Here is a tiny trained network, its code and every weight. The questions are about switching its units off for an input and a class, where a switched-off unit gives its printed mean instead of its output.

import numpy as np


def w(rows, s, z=0):
    codes = np.array(rows[::2]) - 128.0
    scale = np.full(codes.shape[1], s)
    scale[-1] = z or s
    return codes * scale


def f(y):
    return y / 2 * (1 + np.tanh(0.7978845608 * (y + 0.044715 * y**3)))


def log_softmax(a):
    a = a - a.max(-1, keepdims=True)
    return a - np.log(np.exp(a).sum(-1, keepdims=True))


def net(x, mask):
    res = np.array(x, float).reshape(1, 7) / 4 @ E
    y = f(res @ A[0][:, :-1].T + A[0][:, -1])
    res = res + np.where(mask, y, B[0][:, -1]) @ B[0][:, :-1]
    return log_softmax(res[-1] @ U[:, :-1].T + U[:, -1])


A, B = {}, {}
E = w([
[77,107,95,2,65,95,34,176],'x0',
[168,89,77,173,161,243,113,191],'x1',
[139,106,54,114,82,165,178,154],'x2',
[147,108,145,202,77,66,51,83],'x3',
[96,208,89,150,75,58,160,211],'x4',
[81,59,98,84,242,148,208,145],'x5',
[184,138,130,100,58,84,175,206],'x6',
],0.009)
A[0] = w([
[103,102,128,30,132,61,108,208,138],'n1',
[175,127,102,240,158,140,169,196,201],'n2',
[123,106,35,80,124,96,85,235,117],'n3',
[4,157,71,79,241,155,232,126,187],'n4',
[12,107,93,124,106,134,198,202,156],'n5',
[241,125,49,162,105,171,159,175,253],'n6',
[71,70,183,159,241,123,3,66,93],'n7',
],0.0067,0.0019)
B[0] = w([
[81,82,125,132,109,93,70,139,198],'n1',
[175,111,16,183,88,194,159,136,192],'n2',
[93,62,167,112,94,114,91,114,204],'n3',
[2,220,141,84,156,145,233,48,244],'n4',
[67,125,118,103,175,150,94,62,193],'n5',
[154,126,88,111,108,155,151,126,199],'n6',
[84,55,141,117,131,125,101,47,212],'n7',
],0.0099,0.011)
U = w([
[110,30,114,88,141,136,94,106,170],'0',
[150,95,93,157,193,131,149,134,4],'1',
[94,134,180,37,196,125,159,93,162],'2',
[110,146,193,121,105,34,100,149,97],'3',
[108,214,100,137,111,101,178,113,225],'4',
[254,129,84,97,127,170,160,166,212],'5',
[198,113,150,51,204,167,105,128,6],'6',
],0.01,0.0031)

Each question gives the input, the list of numbers given to net, and the class t.
The units are the neurons (one row each of A and B). Each row of codes is followed by its name. A weight is (code - 128) times the scale printed after its matrix; where a second scale follows, it is the last column's (A, B and U).
mask holds one flag per neuron, in row order. A switched-off neuron (its flag False) gives its mean, the last column of its row in B, instead of its output. The means were averaged over made-up inputs and are rounded, as every weight is.
A unit's drop is (log p(t) with every unit on - log p(t) with that unit switched off) / (log p(t) with every unit on - log p(t) with every unit switched off).
The circuit of an input: a set's keep is (log p(t) with only the set's units on - log p(t) with every unit switched off) / (log p(t) with every unit on - log p(t) with every unit switched off). Starting from all 7 units, units are removed one at a time, each time the one whose removal leaves the highest keep (on an exact tie, the one counted first), for as long as the keep stays at least 0.8.
units of the circuit, in order: the units of the circuit, biggest drop first
top k neurons: the k neurons with the biggest drops, biggest first
drop when u is switched off: that unit's drop, to one decimal
input [3,-1,3,2,6,-8,-1], class 3: units of the circuit, in order => n4, n2
input [-1,-2,0,-2,7,-7,-8], class 3: units of the circuit, in order => n4
input [3,-8,3,-4,2,-6,-6], class 3: units of the circuit, in order => n4, n2
input [-2,2,1,4,2,4,-1], class 1: top 2 neurons => n4, n2
input [4,-8,-6,-5,3,-5,-7], class 3: top 2 neurons => n4, n5
input [1,2,5,8,8,-2,8], class 5: units of the circuit, in order => n4, n6
input [-4,8,8,-8,4,7,-7], class 4: top 3 neurons => n2, n4, n7
input [5,2,-8,-8,5,-8,-7], class 3: top 4 neurons => n4, n2, n5, n6
input [-7,-6,3,3,2,-4,-8], class 3: top 3 neurons => n4, n6, n2
input [6,8,3,1,7,-5,7], class 0: top 2 neurons => n3, n1
input [-7,-4,-3,3,-4,-7,-7], class 0: top 2 neurons => n7, n4
input [5,-3,3,-7,1,0,6], class 0: top 2 neurons => n1, n3
input [1,-4,-3,5,8,8,6], class 3: top 2 neurons => n1, n7
input [-6,4,-3,7,6,2,-5], class 1: top 3 neurons => n4, n7, n2
input [-7,-8,1,0,-8,-5,-7], class 0: units of the circuit, in order => n4
input [7,6,4,1,5,4,-8], class 2: top 2 neurons => n4, n2
input [-8,-8,1,5,-2,-8,-5], class 3: top 4 neurons => n4, n2, n6, n5
input [1,7,-4,-3,5,-5,8], class 5: drop when n4 is switched off => 0.1
input [-3,3,4,-2,-2,1,3], class 5: drop when n3 is switched off => 0.0
input [4,3,-3,3,7,2,5], class 0: units of the circuit, in order => n3
input [3,-5,-1,-2,2,0,0], class 3: drop when n6 is switched off => 0.1
